Below are the code and all the weights of a small trained network. Each question names an input and a target symbol and asks about switching units off, where a switched-off unit gives its printed mean instead of its output.

import numpy as np


def w(rows, s, z=0):
    codes = np.array(rows[::2]) - 128.0
    scale = np.full(codes.shape[1], s)
    scale[-1] = z or s
    return codes * scale


def f(y):
    return np.maximum(y, 0)


def softmax(a):
    e = np.exp(a - a.max(-1, keepdims=True))
    return e / e.sum(-1, keepdims=True)


def log_softmax(a):
    a = a - a.max(-1, keepdims=True)
    return a - np.log(np.exp(a).sum(-1, keepdims=True))


def net(x, mask):
    ids = ['αζθμξστφω'.index(c) for c in x.split()]
    T = len(ids)
    res = E[ids] + P[:T]
    r = res
    for j in range(2):
        rows = slice(3 * j, 3 * j + 3)
        q, k, v = (r @ M[0][rows].T for M in (Q, K, V))
        z = softmax(np.where(np.tri(T) > 0, q @ k.T / 3**0.5, -1e9)) @ v
        o = O[0][rows]
        res = res + np.where(mask[j], z, o[:, -1]) @ o[:, :-1]
    y = f(res @ A[0][:, :-1].T + A[0][:, -1])
    res = res + np.where(mask[2:18], y, B[0][:, -1]) @ B[0][:, :-1]
    return log_softmax(res[-1] @ U[:, :-1].T + U[:, -1])


Q, K, V, O, A, B = {}, {}, {}, {}, {}, {}
E = w([
[186,138,220,142,105,102,115,138,121],'α',
[220,122,132,156,134,221,107,82,74],'ζ',
[155,113,161,121,107,86,106,169,148],'θ',
[180,127,81,215,146,97,189,4,148],'μ',
[149,112,59,184,123,151,99,133,68],'ξ',
[108,131,64,154,157,104,49,25,161],'σ',
[179,145,182,182,148,45,95,166,107],'τ',
[135,84,177,126,188,104,80,154,120],'φ',
[151,147,194,123,123,98,107,148,89],'ω',
],0.017)
P = w([
[130,79,136,59,206,75,190,156,147],'0',
[101,137,146,156,169,110,109,190,191],'1',
[107,121,121,172,149,115,82,174,174],'2',
[91,115,97,185,131,126,80,156,158],'3',
[103,111,81,192,106,138,58,143,144],'4',
[93,86,53,187,106,145,48,127,138],'5',
[91,88,32,198,87,143,24,112,125],'6',
[112,67,10,196,66,149,19,94,109],'7',
[107,58,2,203,79,150,17,82,100],'8',
],0.0086)
Q[0] = w([
[133,130,142,138,126,104,98,149,129],'H1',
[108,147,112,105,132,124,142,80,149],'H1',
[153,114,157,121,131,121,97,134,125],'H1',
[136,117,87,178,121,87,36,103,119],'H2',
[64,94,107,52,92,108,249,165,118],'H2',
[104,143,131,89,160,174,169,131,175],'H2',
],0.13)
K[0] = w([
[116,140,101,148,112,154,115,112,133],'H1',
[107,139,171,96,119,103,138,155,164],'H1',
[132,125,104,132,114,155,117,99,130],'H1',
[155,95,118,2,113,56,178,81,89],'H2',
[106,151,151,242,52,180,24,111,143],'H2',
[121,175,152,173,131,137,170,148,179],'H2',
],0.099)
V[0] = w([
[58,121,120,133,88,41,125,170,81],'H1',
[159,133,82,144,149,179,156,201,90],'H1',
[165,142,53,174,149,91,198,168,148],'H1',
[111,66,140,68,167,201,71,135,226],'H2',
[149,142,179,211,75,80,123,157,251],'H2',
[109,102,44,161,150,55,127,100,166],'H2',
],0.02)
O[0] = w([
[122,169,96,162,131,136,148,207,103,112],'H1',
[147,64,135,129,127,157,122,165,77,230],'H1',
[139,98,80,170,74,90,121,112,110,255],'H1',
[218,130,107,101,149,59,122,158,177,46],'H2',
[115,107,145,174,122,156,149,207,247,70],'H2',
[179,175,146,200,123,163,38,123,123,203],'H2',
],0.014,0.009)
A[0] = w([
[74,185,85,73,139,136,91,109,186,90],'N1',
[117,165,146,73,206,178,101,198,118,51],'N2',
[117,116,154,47,92,131,93,148,156,82],'N3',
[94,110,127,101,134,145,93,151,110,122],'N4',
[169,138,82,52,125,113,126,155,131,112],'N5',
[80,110,124,108,82,164,154,123,138,119],'N6',
[120,125,90,78,125,103,163,126,113,111],'N7',
[57,195,75,80,122,98,68,151,156,133],'N8',
[169,182,125,115,73,147,115,152,138,39],'N9',
[114,205,132,106,90,109,138,206,103,90],'N10',
[120,166,127,106,118,108,133,118,77,7],'N11',
[187,162,123,181,185,179,237,111,110,160],'N12',
[117,123,157,129,76,157,171,131,170,52],'N13',
[173,201,248,122,82,148,218,132,119,79],'N14',
[84,109,112,78,96,152,173,164,175,85],'N15',
[104,162,90,98,129,85,138,149,158,123],'N16',
],0.016,0.011)
B[0] = w([
[144,90,145,201,116,112,155,164,75,157],'N1',
[59,82,120,146,208,30,159,125,107,150],'N2',
[190,82,120,167,176,200,165,93,98,162],'N3',
[121,131,179,121,139,164,182,151,119,233],'N4',
[137,247,108,97,146,168,129,162,102,167],'N5',
[108,179,131,95,60,85,82,131,78,206],'N6',
[62,115,133,183,166,62,130,135,167,206],'N7',
[117,118,141,160,99,197,135,88,105,172],'N8',
[37,123,120,96,103,81,135,138,168,176],'N9',
[178,39,139,85,78,166,166,101,144,163],'N10',
[141,79,175,93,168,182,53,165,221,247],'N11',
[153,85,133,132,80,65,103,92,111,184],'N12',
[164,128,98,91,168,106,67,175,120,172],'N13',
[196,209,83,170,90,157,189,115,36,150],'N14',
[84,171,122,52,123,164,88,101,202,189],'N15',
[107,149,120,132,126,151,183,88,156,178],'N16',
],0.014,0.013)
U = w([
[154,183,103,131,103,140,126,149,62,147],'α',
[144,110,153,129,112,163,82,129,56,62],'ζ',
[94,142,107,103,74,172,118,154,122,9],'θ',
[130,136,105,158,86,89,73,110,105,141],'μ',
[111,110,124,141,81,142,86,254,47,253],'ξ',
[80,179,141,203,94,189,109,137,108,48],'σ',
[151,84,113,173,85,147,154,194,145,194],'τ',
[81,146,141,151,158,129,112,160,93,7],'φ',
[81,99,125,122,65,123,163,131,35,195],'ω',
],0.005,0.0036)

Each question gives the input, a string of symbols that net reads in full, and the target symbol t.
The units are the heads (3 rows each of Q, K, V and O) and the neurons (one row each of A and B). Each row of codes is followed by its name. A weight is (code - 128) times the scale printed after its matrix; where a second scale follows, it is the last column's (O, A, B and U).
mask holds one flag per unit, heads first, then neurons. A switched-off unit (its flag False) gives its mean, the last column of its rows in O or B, instead of its output. The means were averaged over made-up inputs and are rounded, as every weight is.
A unit's drop is (log p(t) with every unit on - log p(t) with that unit switched off) / (log p(t) with every unit on - log p(t) with every unit switched off).
The circuit of an input: a set's keep is (log p(t) with only the set's units on - log p(t) with every unit switched off) / (log p(t) with every unit on - log p(t) with every unit switched off). Starting from the 12 units with the biggest drops (on a tie, the unit counted first), units are removed one at a time, each time the one whose removal leaves the highest keep (on an exact tie, the one counted first), for as long as the keep stays at least 0.8.
circuit, biggest first: the units of the circuit, biggest drop first
unit that matters most: the unit with the biggest drop
top k neurons: the k neurons with the biggest drops, biggest first
which heads matter: for each layer, one digit per head in row order, 1 if its drop is at least 0.15 and else 0, layers parted by /
drop when u is switched off: that unit's drop, to one decimal
input ω μ ξ ξ φ ξ θ σ φ, target σ: unit that matters most : H1
input τ ξ τ ω θ ξ ω, target ξ: which heads matter : 01
input θ ω φ α ω θ θ θ, target θ: which heads matter : 11
input τ σ ξ τ τ τ ξ μ θ, target μ: which heads matter : 10
input σ ω ω τ τ θ ξ μ φ, target μ: circuit, biggest first : (H2 H1)
input σ ω ξ, target μ: which heads matter : 01
input ω μ ζ φ, target ω: which heads matter : 01
input μ ξ φ μ μ θ φ ζ, target σ: which heads matter : 01
input ξ ω ω ω ζ μ μ, target ζ: circuit, biggest first : (H2 N11)
input τ ω ξ ζ μ, target ξ: circuit, biggest first : (H2 N13)
input ω ξ μ, target ω: top 4 neurons : (N11 N12 N13 N16)
input φ τ ξ ω ξ ω, target α: circuit, biggest first : (H2 N5)
input ξ α ω σ ω, target ζ: which heads matter : 01
input α ξ ζ, target θ: which heads matter : 01
input μ φ ζ τ ω φ ω ω, target σ: circuit, biggest first : (H2)
input μ ω α α, target μ: which heads matter : 10
input ξ τ ζ ω, target ζ: circuit, biggest first : (H1 H2)
input φ τ ω ω, target α: circuit, biggest first : (N5 H2)
input τ ω ω ω α, target α: circuit, biggest first : (N14 H1)
input ω ω μ α ζ, target ω: circuit, biggest first : (H2)
input ω ω ω ξ ω ω α, target ω: top 3 neurons : (N11 N13 N5)
input τ τ μ θ ξ θ, target ξ: circuit, biggest first : (H2 N13 N6)
input φ τ φ, target φ: which heads matter : 10
input μ θ μ φ θ ω ξ θ ξ, target σ: which heads matter : 01
input ω ξ μ σ α ξ θ φ, target ω: top 2 neurons : (N11 N13)
input ξ ω μ μ ω ζ ξ σ, target σ: which heads matter : 10
input μ θ φ, target μ: unit that matters most : H1
input ω θ ω θ, target ω: top 2 neurons : (N11 N10)
input ω μ τ ω ξ θ ξ θ, target ω: drop when H2 is switched off : 1.0
input θ ω θ μ θ ω, target τ: drop when N15 is switched off : 0.1
